-0.887 -0.446 -0.384 -0.114 -0.931 -1.853 -0.745 -0.596 -0.657 -0.223  2.261  1.019  1.307  0.057 -1.191 -1.799  2.721  0.210  1.106  1.176 -0.682  3.217 -0.178  0.942 -2.469  1.133 -0.811  0.131  2.965  0.283 -0.556 -0.647 -> Z238
-0.571 -0.907 -0.633 -0.295 -1.162 -1.862  0.270 -2.811  3.182  1.361  1.112  0.971  2.909  0.111  1.084 -2.413  0.437 -3.558 -3.429  1.302 -0.341  5.130 -2.089  0.631  0.307 -1.202 -0.747 -1.645  6.749  0.333  3.995 -3.376 -> Z97
 0.667 -0.524 -0.208 -0.083  0.268 -0.191  0.861 -0.144  0.552 -0.405 -2.688  1.433  2.067  0.632  1.956 -0.994 -1.722 -3.162 -3.957 -0.200  0.884 -2.215 -1.533  0.693  0.857 -2.724 -1.340  1.759  3.028 -1.687  2.854 -1.546 -> Z97
-0.834  0.883 -0.544  1.226 -0.827 -1.000  2.005  0.116 -0.561  1.415  1.097 -0.833 -2.266 -0.634  0.515  0.366  1.986 -0.021  2.108  0.980  0.393  0.097  0.961  0.388  2.487  1.712 -0.230 -0.912  2.062 -1.493 -0.656  0.384 -> Z238
 1.035 -1.130  0.088 -0.546 -1.560 -0.201  0.123 -0.925  0.368 -0.287 -1.455  0.324  2.042  0.114  0.540 -0.868 -0.102 -1.988 -2.789 -0.495 -0.197 -0.026 -2.482  0.438  0.115 -1.431 -1.478  0.780  0.343 -0.649  1.216 -1.750 -> Z97
 0.237  1.584  0.989 -3.203  1.277  0.597 -0.228  0.554 -0.018 -1.211 -1.516  0.545  0.126  0.550 -0.104 -1.101 -3.463  0.128 -2.346 -1.241 -0.358 -0.852 -0.310 -2.569 -0.979 -0.618  0.871  0.043 -4.837  0.052  0.451  0.784 -> Z238
-0.124 -0.376  1.448  0.772 -0.196 -1.040  0.558  0.712  0.879  0.454 -1.040 -1.162  1.840  0.366 -0.209 -0.579  3.692  0.105 -1.283 -2.097 -0.780 -0.908 -0.068 -0.441  0.008  0.269 -0.489 -2.116  0.672 -1.127 -0.305 -1.557 -> Z289
 0.304 -0.093 -1.721  0.546  0.702 -3.771  0.617  0.130 -1.392 -1.072  3.640 -1.644  4.833  0.310  0.756 -0.208  0.233 -2.974  0.114  3.004 -1.275  3.524 -0.264  0.596 -4.260 -4.976 -0.150  0.970  4.388  0.641 -0.815 -0.066 -> Z238
-0.178  0.454  1.060  0.226  0.585  0.383 -0.396  0.810  0.034 -0.219  0.126 -0.008 -2.829 -0.246  0.571  0.329  0.788  2.129  2.727 -1.478 -0.542 -1.242  1.575 -0.703  0.019 -0.086  1.279 -0.992 -1.016 -0.016 -1.599  0.327 -> Z97
-0.702  0.324 -0.207  1.103  0.642 -0.906 -0.466  0.491 -0.903  0.197  0.346 -0.291 -0.131 -0.403 -0.067 -0.551  2.438  1.275  0.158  0.578 -0.225  1.578 -0.612  0.925  0.635 -0.429 -0.810  0.504  1.094  0.463 -0.450 -0.245 -> Z238
-0.669  0.517  0.242 -0.345  1.305 -0.201 -0.031  0.410 -0.732 -0.981 -1.427 -0.432 -2.772  0.128  1.239 -0.510 -2.301  0.398  0.323 -2.349  1.761  0.067  0.321  0.079  1.177 -1.098  0.621  0.413 -3.594  0.192 -1.226  0.068 -> Z97
 1.062 -0.530 -0.560 -0.575 -1.472 -0.639  0.520 -2.344  0.926  1.136  0.738  1.405  2.689  0.348 -1.233 -1.416 -0.186 -0.527 -1.664  2.316 -1.576  1.306 -1.243  0.376 -0.442  0.126 -0.441 -0.338  4.036  0.144  0.817 -0.225 -> Z97
-2.618 -2.352 -0.580 -0.373 -2.312  0.559  0.880  1.782 -0.025  2.584 -1.018 -2.093 -2.156  0.835  0.629  0.118  7.107  0.058  3.752 -1.872  0.529  2.250 -0.335  0.829  1.887  7.884 -1.059 -2.971  4.744  0.628  0.644 -0.931 -> Z289
-1.340  0.202  3.257 -0.566  0.862  2.525 -1.314 -1.414 -0.687  0.423 -0.692 -0.725 -2.147 -0.651 -0.639 -0.492  2.993  1.988  2.161 -2.663 -1.215  0.736  0.149 -0.074 -1.696  2.775  0.396  2.522 -5.030  0.406  1.011  0.746 -> Z719
 0.188 -0.517 -1.189 -1.482 -0.017  2.377  0.165  0.654 -2.977 -0.301  0.634 -0.297 -2.375  1.745 -0.610 -0.160 -0.522 -0.047  2.535  0.949  0.155  4.040 -0.635  0.558 -1.724  1.424  0.265 -0.088  0.370  0.134 -1.197  2.996 -> Z289
-1.127  0.411 -1.047  0.048  1.342  0.669  1.533  0.369  0.542  0.996  0.062  1.250 -1.391  0.109  0.040 -0.121 -1.873 -0.420 -0.007  0.590  0.256  0.240  1.165 -0.139  0.720 -1.443  0.731 -1.310  1.103 -0.178 -0.453 -1.225 -> Z719
 0.701  0.976 -0.708 -0.280  0.197  1.004  0.687 -0.362  0.491  0.323 -0.318 -0.031  0.230  0.389 -0.053  0.485 -1.552 -1.122 -0.994  2.667  0.810 -0.593 -0.628 -0.533  1.062 -0.523 -1.015  1.236  1.163 -0.187  0.659  1.147 -> Z97
-0.472 -0.483 -1.515 -0.235  1.028  1.100  1.210  0.005 -0.567 -0.744 -0.379  0.898  0.987  0.322 -0.677 -0.593 -2.837 -0.850  0.277  1.157  0.009  0.535 -0.362 -0.387 -0.459 -2.445 -0.295  1.248  0.794 -0.166  0.470  0.437 -> Z238
 0.076 -0.948  0.942  0.513 -0.049 -1.170 -1.894  0.800  1.013 -0.925  0.069  1.132  2.295  0.549 -0.736 -0.955  1.772 -0.637 -1.188 -0.316 -1.331  1.166 -0.696  1.533 -2.605  3.622  0.627 -0.874  0.542  0.133 -0.725 -0.323 -> Z238
 0.209  0.307  0.669  0.731  0.939 -0.329  0.972 -0.036  1.520  1.723 -1.973 -0.113  1.472  1.481  0.034 -0.952 -0.470 -0.938 -2.930 -2.659 -0.430 -2.214  0.322 -0.957  2.016 -1.733 -0.091 -2.751  1.424 -0.946  0.756 -2.918 -> Z289
 1.149  0.933 -3.142 -0.143 -0.768  0.345  2.014 -1.234  0.778  0.678  0.823  0.715  0.990  0.292 -0.119  1.366 -3.864 -3.671 -3.669  0.907  1.491 -0.129  0.293 -0.245  1.426 -1.989 -0.491  2.044  5.405 -0.863  1.399 -0.861 -> Z719
 0.147 -0.019 -0.115 -0.607 -0.004 -0.833  0.696 -0.385 -0.900  0.089  1.131  1.470  1.176 -0.274 -0.858 -0.612 -0.216 -1.913  0.432  1.706 -0.902  1.111  0.986  0.886 -1.157  0.657 -0.491 -0.045  0.361 -0.374  0.347 -0.096 -> Z238
-0.870 -2.188 -1.816 -0.583 -0.073 -1.954  0.530 -2.407  1.047  0.609 -0.433  1.127  0.837  0.408  2.385 -1.655 -2.500 -2.223 -2.784  1.424 -0.014  2.480 -1.367  0.244  1.386 -0.965 -1.822  0.081  6.483 -0.504  1.659 -2.633 -> Z97
-0.446  0.201 -1.328 -0.718 -0.739 -0.062 -1.822  1.047 -0.735  0.172 -1.098  0.219 -0.298  0.746 -1.146 -0.502 -0.493  0.771 -1.036 -0.103  0.934  0.856 -0.056 -0.045 -1.662  0.587  0.214 -0.135 -3.153  0.054 -1.497  0.935 -> Z289
-0.026 -0.348  0.253  0.718 -0.221 -0.905  0.073  0.326  1.234  0.847 -1.021 -0.368  1.100  0.815  0.190 -0.693  1.437  0.884  0.310 -1.899 -0.929  0.181  0.560 -0.240 -0.169  0.197 -0.507 -3.417  0.558 -0.118  0.232 -1.589 -> Z289
-0.463 -0.146 -0.394 -1.846 -0.222  0.217  1.518  1.148 -0.662  0.530  2.644  0.028  0.988  0.127 -1.336  0.834  1.479 -0.547  2.371 -0.324 -1.277  2.968  0.051  0.363 -1.199  1.169 -0.282 -1.509  2.051  0.322 -0.662 -0.912 -> Z238
 0.977  0.047 -1.825  0.102 -0.101 -0.827  2.511 -0.841  1.021 -0.088  0.670  0.305  1.936 -0.021  0.970  0.408 -2.264 -4.246 -3.163  3.577  0.630  0.953 -0.718  0.042  2.433 -2.539 -0.255  1.295  7.041  0.174  1.346 -2.232 -> Z719
-0.026  0.945 -0.054 -0.797  0.628  1.466  1.392 -0.376  0.522  1.127 -1.289  1.075 -0.976  0.177 -0.710 -0.456 -2.878 -0.692 -1.621  0.538  0.356  0.602  0.344 -1.058 -0.661  1.480 -0.139 -1.277 -1.740  0.319  1.045 -0.247 -> Z719
 0.135 -0.040 -1.120  0.550  1.785  1.443  1.638  0.840 -0.797  1.384 -2.274 -0.918 -1.697  0.511 -0.210 -0.502 -2.104  1.471 -3.259 -0.966  1.531 -1.179  0.386  0.234  1.688  1.514  0.224 -2.021 -1.640  0.043 -0.494 -0.911 -> Z238
 0.600 -0.313 -2.056  1.219 -0.423 -0.315 -0.487 -1.378 -1.014 -0.874 -1.217  0.079  0.112  0.111 -1.614  0.295  0.956 -0.383 -3.310 -0.032  0.175  0.354 -0.780  0.411 -1.143 -0.448 -0.135  1.800 -0.053  0.351  0.287  1.757 -> Z719
 0.144 -0.443 -1.571  1.791  0.605 -0.310 -4.252  0.344  0.211 -1.323 -0.303  0.555  0.461 -0.387  1.007  0.064 -0.973 -0.608 -5.209  1.118  0.854 -0.069 -0.155  0.398 -1.894 -2.128 -1.028  2.540  2.974 -0.286 -0.167  0.356 -> Z719
-0.465  0.294 -0.827 -0.437  0.621 -0.600  0.470  0.520 -0.141 -0.120  0.681  1.478  1.379 -0.149 -0.376 -0.707 -1.377 -0.443 -0.616  0.046 -0.763  1.282 -1.089  0.539 -2.551 -0.673 -0.008  0.770 -0.338  0.097  0.156  0.156 -> Z238
-0.105  1.086 -1.254 -0.717 -0.158  1.043  1.787 -1.204  0.571 -1.113  0.194  1.779 -1.309 -0.645  0.951 -0.152 -4.092 -1.782 -1.645  2.721  0.546  0.183 -0.291 -0.281  1.903 -3.007  0.963  1.124  3.553 -0.952  2.130 -1.241 -> Z719
 1.227 -1.720 -2.067  1.057 -1.201 -4.755  2.519  4.976 -1.228 -1.057  0.293 -1.113  4.709  1.693  0.011  1.015  1.751 -2.499 -0.901  1.864  0.791  0.499 -0.606  0.921  0.505 -2.938 -0.201 -0.861  8.264  0.641 -1.515 -2.760 -> Z719
 0.392  1.366  0.975  0.434 -0.183  1.428 -1.368  0.245  0.968  1.361 -2.042  0.245 -1.264  0.385 -1.243  1.483  2.460  1.723 -3.099 -3.986 -0.976 -0.376 -0.092  0.266 -0.688  3.933  0.670 -1.357 -3.190 -0.587 -2.319 -0.658 -> Z238
-0.291  0.645 -0.394 -0.758  1.093  0.189 -0.219 -0.591  0.813 -0.310 -0.204  0.264 -4.516  0.006  0.325  2.124 -2.524  0.442 -0.754 -0.379 -0.086 -0.422  0.864 -0.259 -0.959 -1.045  0.829 -0.555 -2.390  0.107 -1.340  0.073 -> Z719
 0.499 -0.157 -0.079  0.060  0.100  0.349 -2.281 -0.321 -0.275  0.197 -2.207 -0.390  0.690 -0.833  0.040  0.480  2.792  2.154 -2.126 -2.763 -0.274 -0.760 -0.128  0.214 -0.482  0.143 -0.332 -0.741 -4.009 -0.150 -0.392 -2.734 -> Z238

-0.315 -0.006 -0.530 -0.853  0.100  0.274  2.733  0.690  1.655  0.493  0.160 -1.188  0.030 -0.897  0.877  0.294 -0.438  0.637  0.424 -0.158  0.211 -0.705  1.807  2.782 -0.835 -5.159 -4.486 -0.630 -1.124 -3.143  0.668 -0.673 -> Z536
-0.972  0.059 -0.133 -1.595  0.964  0.770  2.251  0.728  0.271 -0.726  0.729 -0.680  0.670 -0.509  0.292  0.588 -0.651 -0.370 -1.415  0.566 -0.259 -0.067  0.458  2.239 -1.195 -3.793 -2.514 -0.464 -0.219 -0.688  0.333 -1.541 -> Z536
 1.083  0.223 -2.230 -0.300  0.838  1.812  2.419  0.735  1.965  2.527 -1.195  0.159  0.440 -2.137 -0.414  0.792 -1.859  1.283  1.421 -0.018  0.422  0.207  1.011  3.768  0.357 -5.764 -4.288 -1.043 -1.238 -2.899 -0.163 -0.854 -> Z536
-1.083  0.279 -1.260  0.484 -0.220 -0.375 -0.759  0.094  0.579 -1.237  0.518  1.009  0.414  0.140 -0.527 -0.527  0.437 -1.673 -0.051  0.116 -0.833 -0.587 -0.808  0.587 -0.505 -1.214 -0.172 -0.089 -0.223 -0.797  2.475 -0.327 -> Z343
-0.866  0.715  0.179  0.783  0.617 -0.140 -2.143 -0.604  0.846 -0.104 -0.051  1.115 -1.126  0.042 -2.917 -0.249 -0.046  0.631  2.281  0.365 -0.923  0.360 -2.625 -0.979  0.264  0.606 -0.576  0.291 -0.965  1.143  2.590  0.823 -> Z343
 0.997  0.927  0.101  1.507  0.618  0.503 -1.347 -0.124  0.954  0.540  0.573  0.921 -1.545 -0.369 -1.475 -0.068 -0.653  1.541  2.921  0.295 -0.343 -0.046 -1.228 -0.310  0.807 -2.454 -1.631  0.423 -2.337  1.227  2.527 -0.318 -> Z343
-3.886  1.190  1.472  1.287  0.950 -0.414 -2.116  0.159 -1.383  1.156 -1.007 -0.996 -0.373 -0.622 -0.673  0.906  1.092 -2.141 -0.944  1.703 -0.243 -0.069 -1.902 -2.738 -2.409  1.320  0.346  0.536 -0.660  5.270  0.290 -0.041 -> Z435
-0.583  0.124 -0.329  0.326  0.098 -1.183 -0.752  0.114  0.746  0.541  0.409 -0.164 -0.102 -0.006  0.608  0.241 -0.289  1.016  0.827  0.204  0.140 -0.311  0.558  1.089  0.791 -1.088 -1.323 -0.533 -0.554 -4.575 -0.234 -0.094 -> Z536
-1.636  0.171  0.989 -0.769  0.567 -0.102  1.268  0.675  0.627 -1.187  0.464 -0.506  0.440 -0.348 -0.260  0.159 -0.090  0.338 -0.178  0.553  0.668 -0.060 -0.121  0.902 -1.029 -2.455 -0.717 -0.260 -1.672 -1.166  1.523 -0.457 -> Z536
-1.814  0.140 -0.557  0.422  0.533  0.879 -0.163  0.162 -0.340  1.797 -0.441 -0.464 -0.561 -1.248  0.271  0.976 -0.183 -0.194  1.136  1.861 -1.075 -0.130  0.476  1.027 -1.273 -2.859 -3.104 -0.312 -1.487 -2.583  0.498 -0.189 -> Z536
 0.258  1.302 -0.471  0.303 -0.369  0.522  1.194  0.347  1.191  0.606  0.388  0.053  0.700 -0.688  0.160  0.130 -0.632  0.967  1.404 -0.499 -0.445 -0.359  0.472  2.896  0.298 -5.009 -3.523 -0.360 -0.981 -3.995  0.590 -0.461 -> Z536
-0.858  1.084  0.716  1.115  0.670 -0.711 -1.490 -1.217 -0.209 -0.482  0.466  0.738 -0.388  0.182 -2.323  0.108 -1.634 -0.046  0.531  0.753  1.513  0.322 -0.689 -2.749 -0.828  1.596  1.829  0.673 -0.279  3.974  2.223  0.385 -> Z343
-0.492 -0.195 -0.340 -0.614 -0.287  0.508 -0.875 -0.333  1.293 -0.724  0.466 -0.329 -0.834 -0.186  0.465  0.630 -0.690  1.034  1.440  1.104 -0.748  0.482  0.241  1.113 -0.775 -2.941 -2.999 -1.478 -0.483 -5.182  1.073 -0.940 -> Z536
-4.831  1.149  0.464  1.956  1.862  0.042 -3.467 -0.111 -1.875  0.673  0.417  0.245 -0.896 -1.678 -0.189  1.475  1.272 -1.292  0.366  1.701 -0.627 -0.233 -1.693 -1.592 -1.886  1.531 -0.825  0.126 -1.598 -1.462  1.027 -0.705 -> Z435
-0.716 -0.224  0.862 -1.004 -0.200 -0.105 -0.787 -0.338  1.113 -2.365  0.358  1.412 -0.376 -0.073 -3.168  0.952 -0.697  0.209  1.018 -0.387 -0.222 -0.196 -1.525 -0.714 -0.256 -1.312 -0.519  0.198 -0.628  0.095  1.202 -1.354 -> Z343
-3.682  1.098  0.030 -0.993  0.962 -1.395 -3.054  0.394  0.677 -4.282  1.171 -0.671  0.047  0.840  1.212 -0.337  1.407 -1.922 -0.041 -1.424 -2.070 -0.883 -1.411 -0.716 -1.620  2.046 -0.718 -0.801  0.294 -5.764  1.622 -0.906 -> Z343
-0.781  0.656  0.437 -1.319  0.710 -0.870 -2.639 -1.304 -0.066 -1.469  0.215  0.458  0.431  0.526 -0.061  0.300 -0.025 -0.305  0.697 -0.669 -0.990 -0.445 -2.421 -1.693  0.686  1.670  0.407  0.883 -0.194 -0.535  2.216 -1.087 -> Z343
-1.172  0.545 -0.191  1.442  0.369 -0.703 -2.647 -0.880 -0.265 -0.940  1.325  0.519 -0.614  0.421 -0.977  0.109  0.018  0.184  1.953  0.135 -1.319  0.643 -1.969 -1.407  0.175  0.744  0.194  0.562 -0.816 -1.815  1.291 -0.323 -> Z343
-0.590  0.592  0.278 -1.049 -0.236 -1.437 -2.628 -0.867  0.803 -2.452  1.266  0.602  1.370  0.155 -1.501 -1.302  0.667  0.708  0.490  0.238 -1.395 -0.597 -2.293 -2.632 -0.051  1.555  1.197  0.005  0.204 -0.255  2.075  0.053 -> Z343
-0.400  0.485 -0.625  1.352 -0.042 -0.551 -2.866 -0.162  0.376 -0.680  0.941  2.001  0.184 -0.121 -1.656 -0.281  0.785  0.496  1.695 -0.802 -0.600  0.378 -2.171 -1.548 -0.305  0.243  1.358 -0.367 -1.605  2.104  2.893  0.049 -> Z343
 0.239 -0.526 -0.446  0.969 -0.342 -0.905 -2.310 -0.458 -0.632  1.184  0.857  0.406 -0.828  0.630 -0.770 -0.652  0.257  0.760  0.524 -0.183  0.026  0.595 -0.453  0.360  1.782 -0.406  1.174  0.162  0.455  0.128 -2.098 -0.288 -> Z991
 0.163  0.048 -0.115  0.011  0.881  0.374  1.232  0.342  1.156  0.997 -0.112  0.314 -0.312 -0.568 -0.315  0.262 -0.478  0.531  0.895  0.191 -0.745  0.361  0.019  1.582 -0.748 -4.542 -2.703 -0.737 -0.739 -1.706  1.316 -1.974 -> Z536
 0.492 -0.534 -0.211  0.358  1.214  0.983  0.761  0.028  1.141  1.571 -0.361  0.092 -0.036 -0.338 -0.210  0.234 -1.164  0.801  1.366 -0.125 -0.369  0.376  0.885  3.272  0.602 -4.617 -4.287 -0.345 -0.743 -5.068 -0.471 -0.603 -> Z536
 1.382 -1.280  0.227  1.015  0.146  0.036  0.590 -0.232  0.449  2.815  0.116 -0.339 -0.238  0.358 -2.205  0.844 -0.729  0.932 -0.379  0.217  1.361 -0.816 -0.202  0.958  1.005 -2.032  1.634 -0.248  0.243  4.664 -2.415  0.616 -> Z991
 1.456 -0.842  0.953  1.514 -0.876  0.732 -1.809 -0.527 -0.639  2.485  0.164  0.026 -0.546  0.523 -0.684  0.444 -1.183  1.628  1.506  0.144 -0.446 -0.246  0.169  1.916  2.837  0.153  0.949  0.160  0.768  0.826 -2.243  0.570 -> Z991
